Below is a small trained network, with its code and all its weights. Each question gives an input and a target symbol and asks what happens when units are switched off, that is, made to give their printed mean instead of their output.

import numpy as np


def w(rows, s, z=0):
    codes = np.array(rows[::2]) - 128.0
    scale = np.full(codes.shape[1], s)
    scale[-1] = z or s
    return codes * scale


def norm(h):
    return h / np.sqrt((h * h).mean(-1, keepdims=True) + 1e-5)


def f(y):
    return y / 2 * (1 + np.tanh(0.7978845608 * (y + 0.044715 * y**3)))


def softmax(a):
    e = np.exp(a - a.max(-1, keepdims=True))
    return e / e.sum(-1, keepdims=True)


def log_softmax(a):
    a = a - a.max(-1, keepdims=True)
    return a - np.log(np.exp(a).sum(-1, keepdims=True))


def net(x, mask):
    ids = ['αβηθλμσφ'.index(c) for c in x.split()]
    T = len(ids)
    res = E[ids] + P[:T]
    r = norm(res)
    for j in range(2):
        rows = slice(2 * j, 2 * j + 2)
        q, k, v = (r @ M[0][rows].T for M in (Q, K, V))
        z = softmax(np.where(np.tri(T) > 0, q @ k.T / 2**0.5, -1e9)) @ v
        o = O[0][rows]
        res = res + np.where(mask[j], z, o[:, -1]) @ o[:, :-1]
    y = f(norm(res) @ A[0][:, :-1].T + A[0][:, -1])
    res = res + np.where(mask[2:10], y, B[0][:, -1]) @ B[0][:, :-1]
    return log_softmax(norm(res)[-1] @ U[:, :-1].T + U[:, -1])


Q, K, V, O, A, B = {}, {}, {}, {}, {}, {}
E = w([
[42,165,146,93],'α',
[53,110,110,95],'β',
[140,245,242,37],'η',
[145,236,169,151],'θ',
[43,224,112,68],'λ',
[31,148,148,24],'μ',
[165,7,99,153],'σ',
[65,206,140,78],'φ',
],0.014)
P = w([
[242,102,42,131],'0',
[75,162,119,117],'1',
[91,147,137,165],'2',
[97,124,147,163],'3',
[101,94,152,168],'4',
[101,104,179,169],'5',
[105,55,176,164],'6',
[103,66,208,187],'7',
[111,28,204,187],'8',
[112,31,254,155],'9',
[147,109,196,171],'10',
[134,50,132,100],'11',
],0.0079)
Q[0] = w([
[50,125,95,112],'h1',
[102,103,114,108],'h1',
[251,126,149,149],'h2',
[98,129,57,55],'h2',
],0.022)
K[0] = w([
[177,177,20,83],'h1',
[167,153,124,119],'h1',
[129,113,254,131],'h2',
[159,192,42,122],'h2',
],0.018)
V[0] = w([
[109,104,39,136],'h1',
[62,140,138,3],'h1',
[239,136,193,12],'h2',
[192,230,141,232],'h2',
],0.022)
O[0] = w([
[171,132,119,206,46],'h1',
[153,7,142,106,241],'h1',
[189,55,224,172,248],'h2',
[18,177,151,201,120],'h2',
],0.017,0.011)
A[0] = w([
[160,57,94,138,118],'n1',
[155,196,2,93,168],'n2',
[218,199,123,147,135],'n3',
[143,123,189,237,52],'n4',
[191,47,200,120,252],'n5',
[231,125,81,93,87],'n6',
[3,76,154,71,231],'n7',
[33,139,101,74,110],'n8',
],0.015,0.0039)
B[0] = w([
[121,188,116,108,160],'n1',
[135,246,160,210,149],'n2',
[168,208,83,95,141],'n3',
[107,35,222,126,156],'n4',
[146,255,125,162,254],'n5',
[64,59,41,183,158],'n6',
[66,196,48,32,189],'n7',
[43,49,140,43,137],'n8',
],0.015,0.02)
U = w([
[98,84,76,2,66],'α',
[218,117,64,121,14],'β',
[162,69,242,165,237],'η',
[20,166,149,161,210],'θ',
[168,35,130,119,172],'λ',
[201,36,109,121,171],'μ',
[174,204,114,173,1],'σ',
[143,175,103,156,165],'φ',
],0.0088,0.0015)

Each question gives the input, a string of symbols that net reads in full, and the target symbol t.
The units are the heads (2 rows each of Q, K, V and O) and the neurons (one row each of A and B). Each row of codes is followed by its name. A weight is (code - 128) times the scale printed after its matrix; where a second scale follows, it is the last column's (O, A, B and U).
mask holds one flag per unit, heads first, then neurons. A switched-off unit (its flag False) gives its mean, the last column of its rows in O or B, instead of its output. The means were averaged over made-up inputs and are rounded, as every weight is.
A unit's drop is (log p(t) with every unit on - log p(t) with that unit switched off) / (log p(t) with every unit on - log p(t) with every unit switched off).
The circuit of an input: a set's keep is (log p(t) with only the set's units on - log p(t) with every unit switched off) / (log p(t) with every unit on - log p(t) with every unit switched off). Starting from all 10 units, units are removed one at a time, each time the one whose removal leaves the highest keep (on an exact tie, the one counted first), for as long as the keep stays at least 0.8.
circuit, biggest first: the units of the circuit, biggest drop first
unit that matters most: the unit with the biggest drop
top k neurons: the k neurons with the biggest drops, biggest first
which heads matter: for each layer, one digit per head in row order, 1 if its drop is at least 0.15 and else 0, layers parted by /
drop of u: that unit's drop, to one decimal
input η θ σ η φ, target α: circuit, biggest first	h2, n5
input β η η φ λ, target β: which heads matter	01
input λ α η σ θ η θ, target η: circuit, biggest first	n4, h2
input η θ η θ, target η: circuit, biggest first	h2
input φ β β, target η: circuit, biggest first	h1, h2
input σ β η η α α θ, target α: which heads matter	01
input λ θ β θ η φ σ θ θ φ φ φ, target σ: circuit, biggest first	h1, h2, n5
input β σ α θ λ φ, target β: which heads matter	01
input φ μ η θ η μ φ μ φ β, target η: circuit, biggest first	h1, n5
input θ β θ θ η θ η φ η θ σ, target θ: top 2 neurons	n7, n5
input λ η σ θ η β η β θ η μ, target σ: circuit, biggest first	h1, n5, h2
input α λ μ η η θ η μ β θ, target β: circuit, biggest first	h2, n7
input θ η β α θ α η, target α: circuit, biggest first	h2, h1
input σ η θ η μ, target σ: circuit, biggest first	h1
input σ φ β β σ η β η, target β: circuit, biggest first	h2, h1, n4
input η σ λ, target α: top 2 neurons	n5, n8
input φ β η λ μ η α, target η: drop of h1	1.0
input λ σ η λ η α, target σ: drop of n4	0.0
input η η σ η η φ, target α: drop of n2	0.0
input η η μ η η β α η, target α: top 2 neurons	n2, n6
input α β β, target μ: unit that matters most	h1
